Below is a small trained network, with its code and all its weights. Each question gives an input and a class and asks what happens when units are switched off, that is, made to give their printed mean instead of their output.

import numpy as np


def w(rows, s, z=0):
    codes = np.array(rows[::2]) - 128.0
    scale = np.full(codes.shape[1], s)
    scale[-1] = z or s
    return codes * scale


def norm(h):
    return h / np.sqrt((h * h).mean(-1, keepdims=True) + 1e-5)


def f(y):
    return np.maximum(y, 0)


def log_softmax(a):
    a = a - a.max(-1, keepdims=True)
    return a - np.log(np.exp(a).sum(-1, keepdims=True))


def net(x, mask):
    res = np.array(x, float).reshape(1, 3) / 4 @ E
    u = 0
    for l in range(3):
        y = f(norm(res) @ A[l][:, :-1].T + A[l][:, -1])
        res = res + np.where(mask[u : u + 5], y, B[l][:, -1]) @ B[l][:, :-1]
        u += 5
    return log_softmax(norm(res)[-1] @ U[:, :-1].T + U[:, -1])


A, B = {}, {}
E = w([
[100,114,61,93],'x0',
[1,207,182,94],'x1',
[192,138,170,4],'x2',
],0.0053)
A[0] = w([
[95,180,135,132,87],'0.n1',
[73,127,174,133,111],'0.n2',
[170,148,186,119,110],'0.n3',
[46,207,124,153,132],'0.n4',
[72,83,2,49,4],'0.n5',
],0.0097,0.0026)
B[0] = w([
[162,137,85,109,179],'0.n1',
[119,175,128,187,188],'0.n2',
[94,44,129,155,165],'0.n3',
[129,118,131,136,253],'0.n4',
[171,120,255,173,205],'0.n5',
],0.01,0.0056)
A[1] = w([
[71,162,100,106,130],'1.n1',
[151,109,185,127,5],'1.n2',
[144,124,149,1,72],'1.n3',
[10,122,138,148,182],'1.n4',
[104,66,142,185,35],'1.n5',
],0.01,0.0013)
B[1] = w([
[204,114,99,37,175],'1.n1',
[107,98,221,99,189],'1.n2',
[1,66,83,222,208],'1.n3',
[160,60,133,73,254],'1.n4',
[91,200,157,163,235],'1.n5',
],0.0068,0.0048)
A[2] = w([
[124,172,124,206,140],'2.n1',
[118,158,181,113,252],'2.n2',
[143,141,182,143,49],'2.n3',
[135,152,117,135,67],'2.n4',
[253,139,121,137,41],'2.n5',
],0.012,0.0025)
B[2] = w([
[105,78,152,50,254],'2.n1',
[192,221,74,133,230],'2.n2',
[197,117,139,254,185],'2.n3',
[203,89,203,112,130],'2.n4',
[148,226,67,59,171],'2.n5',
],0.0081,0.0057)
U = w([
[163,146,193,149,32],'0',
[48,40,120,112,149],'1',
[149,192,6,45,254],'2',
],0.014,0.00082)

Each question gives the input, the list of numbers given to net, and the class t.
The units are the neurons (one row each of A and B). Each row of codes is followed by its name. A weight is (code - 128) times the scale printed after its matrix; where a second scale follows, it is the last column's (A, B and U).
mask holds one flag per neuron, layer by layer. A switched-off neuron (its flag False) gives its mean, the last column of its row in B, instead of its output. The means were averaged over made-up inputs and are rounded, as every weight is.
A unit's drop is (log p(t) with every unit on - log p(t) with that unit switched off) / (log p(t) with every unit on - log p(t) with every unit switched off).
The circuit of an input: a set's keep is (log p(t) with only the set's units on - log p(t) with every unit switched off) / (log p(t) with every unit on - log p(t) with every unit switched off). Starting from the 12 units with the biggest drops (on a tie, the unit counted first), units are removed one at a time, each time the one whose removal leaves the highest keep (on an exact tie, the one counted first), for as long as the keep stays at least 0.8.
units of the circuit, in order: the units of the circuit, biggest drop first
unit that matters most: the unit with the biggest drop
k most important neurons: the k neurons with the biggest drops, biggest first
k most important neurons of layer l: the k neurons of layer l with the biggest drops, biggest first
drop when u is switched off: that unit's drop, to one decimal
input [1,8,8], class 1: unit that matters most : 1.n3
input [1,0,3], class 1: 3 most important neurons : (1.n3; 0.n2; 0.n5)
input [2,-7,8], class 1: 2 most important neurons : (1.n3; 2.n2)
input [-7,-8,-5], class 2: 2 most important neurons : (2.n5; 0.n5)
input [-3,0,-4], class 1: units of the circuit, in order : (0.n5; 2.n1)
input [-4,-4,-5], class 1: units of the circuit, in order : (0.n5; 2.n2)
input [-7,8,-1], class 2: 3 most important neurons : (2.n2; 0.n5; 0.n1)
input [6,4,-6], class 0: units of the circuit, in order : (0.n5; 1.n3)
input [5,8,-7], class 2: 3 most important neurons : (1.n3; 1.n1; 0.n3)
input [-3,1,-6], class 1: 3 most important neurons : (0.n5; 2.n1; 1.n2)
input [7,2,6], class 0: 2 most important neurons : (0.n5; 2.n2)
input [3,2,5], class 1: 2 most important neurons : (1.n3; 0.n2)
input [7,5,6], class 0: 2 most important neurons of layer 0 : (0.n5; 0.n3)
input [5,7,-5], class 2: unit that matters most : 1.n3
input [-4,-5,0], class 2: 3 most important neurons : (1.n3; 2.n5; 0.n5)
input [0,5,3], class 2: 2 most important neurons : (0.n2; 0.n5)
input [2,0,4], class 1: 2 most important neurons of layer 1 : (1.n3; 1.n5)
input [7,-7,-1], class 0: 2 most important neurons of layer 1 : (1.n2; 1.n1)
input [-2,5,2], class 2: 2 most important neurons : (0.n5; 0.n2)
input [5,6,8], class 1: units of the circuit, in order : (1.n3)
input [-7,-8,-3], class 2: 3 most important neurons : (2.n5; 0.n5; 1.n3)
input [6,5,-5], class 0: 2 most important neurons of layer 0 : (0.n5; 0.n4)
input [-3,8,-2], class 2: 2 most important neurons of layer 0 : (0.n5; 0.n1)
input [8,3,6], class 0: drop when 0.n5 is switched off : 1.9
input [1,5,6], class 1: drop when 1.n3 is switched off : 2.0
input [-2,7,2], class 2: drop when 1.n2 is switched off : 0.0
input [1,-7,-2], class 2: unit that matters most : 2.n5
